Below is a small trained network, with its code and all its weights. Each question gives an input and a class and asks what happens when units are switched off, that is, made to give their printed mean instead of their output.

import numpy as np


def w(rows, s, z=0):
    codes = np.array(rows[::2]) - 128.0
    scale = np.full(codes.shape[1], s)
    scale[-1] = z or s
    return codes * scale


def norm(h):
    return h / np.sqrt((h * h).mean(-1, keepdims=True) + 1e-5)


def f(y):
    return np.maximum(y, 0)


def log_softmax(a):
    a = a - a.max(-1, keepdims=True)
    return a - np.log(np.exp(a).sum(-1, keepdims=True))


def net(x, mask):
    res = np.array(x, float).reshape(1, 5) / 4 @ E
    u = 0
    for l in range(4):
        y = f(norm(res) @ A[l][:, :-1].T + A[l][:, -1])
        res = res + np.where(mask[u : u + 9], y, B[l][:, -1]) @ B[l][:, :-1]
        u += 9
    return log_softmax(norm(res)[-1] @ U[:, :-1].T + U[:, -1])


A, B = {}, {}
E = w([
[150,219,108,118,112],'x0',
[86,109,74,148,88],'x1',
[60,119,166,7,98],'x2',
[112,117,72,88,200],'x3',
[5,177,175,206,205],'x4',
],0.0015)
A[0] = w([
[138,253,93,122,91,107],'0.n0',
[154,135,199,159,83,55],'0.n1',
[126,123,167,151,72,67],'0.n2',
[132,107,31,99,212,35],'0.n3',
[121,123,161,191,33,48],'0.n4',
[62,22,71,166,79,104],'0.n5',
[183,59,237,123,199,132],'0.n6',
[170,131,120,204,161,7],'0.n7',
[179,74,89,116,105,71],'0.n8',
],0.0056,0.0017)
B[0] = w([
[138,183,34,100,192,251],'0.n0',
[119,64,143,75,222,188],'0.n1',
[128,91,137,87,203,168],'0.n2',
[144,26,195,74,243,212],'0.n3',
[142,56,146,62,254,199],'0.n4',
[134,241,32,92,165,239],'0.n5',
[115,234,12,99,157,245],'0.n6',
[102,19,40,230,85,211],'0.n7',
[213,160,187,164,63,233],'0.n8',
],0.0064,0.0022)
A[1] = w([
[18,178,179,175,126,78],'1.n0',
[95,190,149,44,124,96],'1.n1',
[89,164,162,105,65,64],'1.n2',
[61,128,159,80,85,89],'1.n3',
[123,129,132,135,120,118],'1.n4',
[2,132,122,195,169,105],'1.n5',
[54,97,129,55,110,69],'1.n6',
[104,145,164,118,109,2],'1.n7',
[67,127,135,71,74,68],'1.n8',
],0.0049,0.00059)
B[1] = w([
[236,234,197,120,149,169],'1.n0',
[119,48,66,241,128,252],'1.n1',
[101,72,79,128,142,138],'1.n2',
[132,75,72,171,137,148],'1.n3',
[127,128,130,127,131,128],'1.n4',
[245,199,254,86,56,245],'1.n5',
[153,69,105,213,133,179],'1.n6',
[111,116,92,130,136,131],'1.n7',
[128,95,92,197,120,154],'1.n8',
],0.0055,0.0023)
A[2] = w([
[3,178,161,79,53,20],'2.n0',
[25,160,156,98,90,39],'2.n1',
[54,169,194,81,46,101],'2.n2',
[45,146,164,121,87,106],'2.n3',
[50,136,164,91,77,111],'2.n4',
[182,116,83,147,165,118],'2.n5',
[92,159,219,66,56,2],'2.n6',
[145,183,214,63,78,98],'2.n7',
[128,107,205,38,76,42],'2.n8',
],0.0038,0.00048)
B[2] = w([
[130,112,177,149,110,128],'2.n0',
[112,157,158,157,125,128],'2.n1',
[199,95,161,129,142,129],'2.n2',
[151,109,107,122,163,128],'2.n3',
[187,93,84,155,160,128],'2.n4',
[3,139,169,114,60,254],'2.n5',
[211,119,94,157,149,130],'2.n6',
[196,142,139,196,90,146],'2.n7',
[194,193,118,240,191,132],'2.n8',
],0.005,0.0033)
A[3] = w([
[188,131,189,86,3,113],'3.n0',
[75,84,96,129,136,192],'3.n1',
[166,172,64,136,151,13],'3.n2',
[112,39,232,67,227,41],'3.n3',
[145,102,114,86,64,126],'3.n4',
[120,106,116,228,122,28],'3.n5',
[86,48,129,236,77,72],'3.n6',
[101,164,193,149,157,205],'3.n7',
[79,199,51,79,165,2],'3.n8',
],0.0058,0.0006)
B[3] = w([
[254,186,143,116,146,175],'3.n0',
[184,145,146,128,131,189],'3.n1',
[51,134,127,122,132,239],'3.n2',
[113,28,195,69,131,212],'3.n3',
[151,161,151,137,225,158],'3.n4',
[102,79,93,147,107,178],'3.n5',
[140,104,80,232,106,181],'3.n6',
[196,111,69,63,157,165],'3.n7',
[69,194,117,108,73,252],'3.n8',
],0.0099,0.0038)
U = w([
[128,35,181,64,168,163],'0',
[255,187,149,125,153,152],'1',
[73,182,90,112,116,143],'2',
[138,65,79,233,103,148],'3',
[88,170,115,105,116,146],'4',
[128,121,170,147,95,55],'5',
[134,128,214,181,82,3],'6',
],0.0097,0.007)

Each question gives the input, the list of numbers given to net, and the class t.
The units are the neurons (one row each of A and B). Each row of codes is followed by its name. A weight is (code - 128) times the scale printed after its matrix; where a second scale follows, it is the last column's (A, B and U).
mask holds one flag per neuron, layer by layer. A switched-off neuron (its flag False) gives its mean, the last column of its row in B, instead of its output. The means were averaged over made-up inputs and are rounded, as every weight is.
A unit's drop is (log p(t) with every unit on - log p(t) with that unit switched off) / (log p(t) with every unit on - log p(t) with every unit switched off).
The circuit of an input: a set's keep is (log p(t) with only the set's units on - log p(t) with every unit switched off) / (log p(t) with every unit on - log p(t) with every unit switched off). Starting from the 12 units with the biggest drops (on a tie, the unit counted first), units are removed one at a time, each time the one whose removal leaves the highest keep (on an exact tie, the one counted first), for as long as the keep stays at least 0.8.
circuit, biggest first: the units of the circuit, biggest drop first
unit that matters most: the unit with the biggest drop
k most important neurons: the k neurons with the biggest drops, biggest first
k most important neurons of layer l: the k neurons of layer l with the biggest drops, biggest first
input [-6,4,7,-6,-2], class 3: 4 most important neurons	(1.n1 1.n6 0.n3 0.n0)
input [-8,5,-5,-6,-2], class 2: unit that matters most	0.n5
input [1,5,5,2,-6], class 1: circuit, biggest first	(0.n8 3.n0)
input [-2,6,-5,6,-7], class 1: 3 most important neurons	(0.n8 0.n4 0.n1)
input [6,0,8,-6,-7], class 3: 2 most important neurons	(1.n1 0.n5)
input [2,1,-7,3,7], class 1: 3 most important neurons	(1.n5 1.n1 3.n0)
input [6,5,-6,6,-4], class 0: circuit, biggest first	(0.n3 0.n6)
input [-6,8,-3,-6,0], class 4: 3 most important neurons	(0.n5 0.n3 3.n8)
input [6,-7,-2,-8,-8], class 0: 4 most important neurons	(0.n1 1.n5 0.n4 0.n5)
input [-3,0,-5,-4,6], class 1: 4 most important neurons	(1.n5 0.n3 1.n1 0.n0)
input [2,-4,-8,-1,8], class 1: circuit, biggest first	(1.n5 3.n7)
input [6,3,1,5,-8], class 1: 2 most important neurons	(0.n8 0.n6)
input [-3,-6,-6,-1,7], class 1: 3 most important neurons	(1.n5 0.n0 0.n5)
input [3,-7,0,8,0], class 0: 3 most important neurons	(0.n3 3.n3 0.n5)
input [-5,2,-5,-8,-2], class 0: unit that matters most	0.n4
input [1,-5,-7,-8,-1], class 0: 2 most important neurons of layer 0	(0.n4 0.n1)
input [-5,4,6,0,-4], class 3: 2 most important neurons of layer 0	(0.n0 0.n6)
input [6,-8,-8,-3,6], class 3: 4 most important neurons of layer 0	(0.n7 0.n5 0.n4 0.n6)
input [5,-6,2,-7,5], class 0: circuit, biggest first	(0.n1 3.n3)
input [-4,-7,-8,3,-1], class 3: circuit, biggest first	(0.n7)
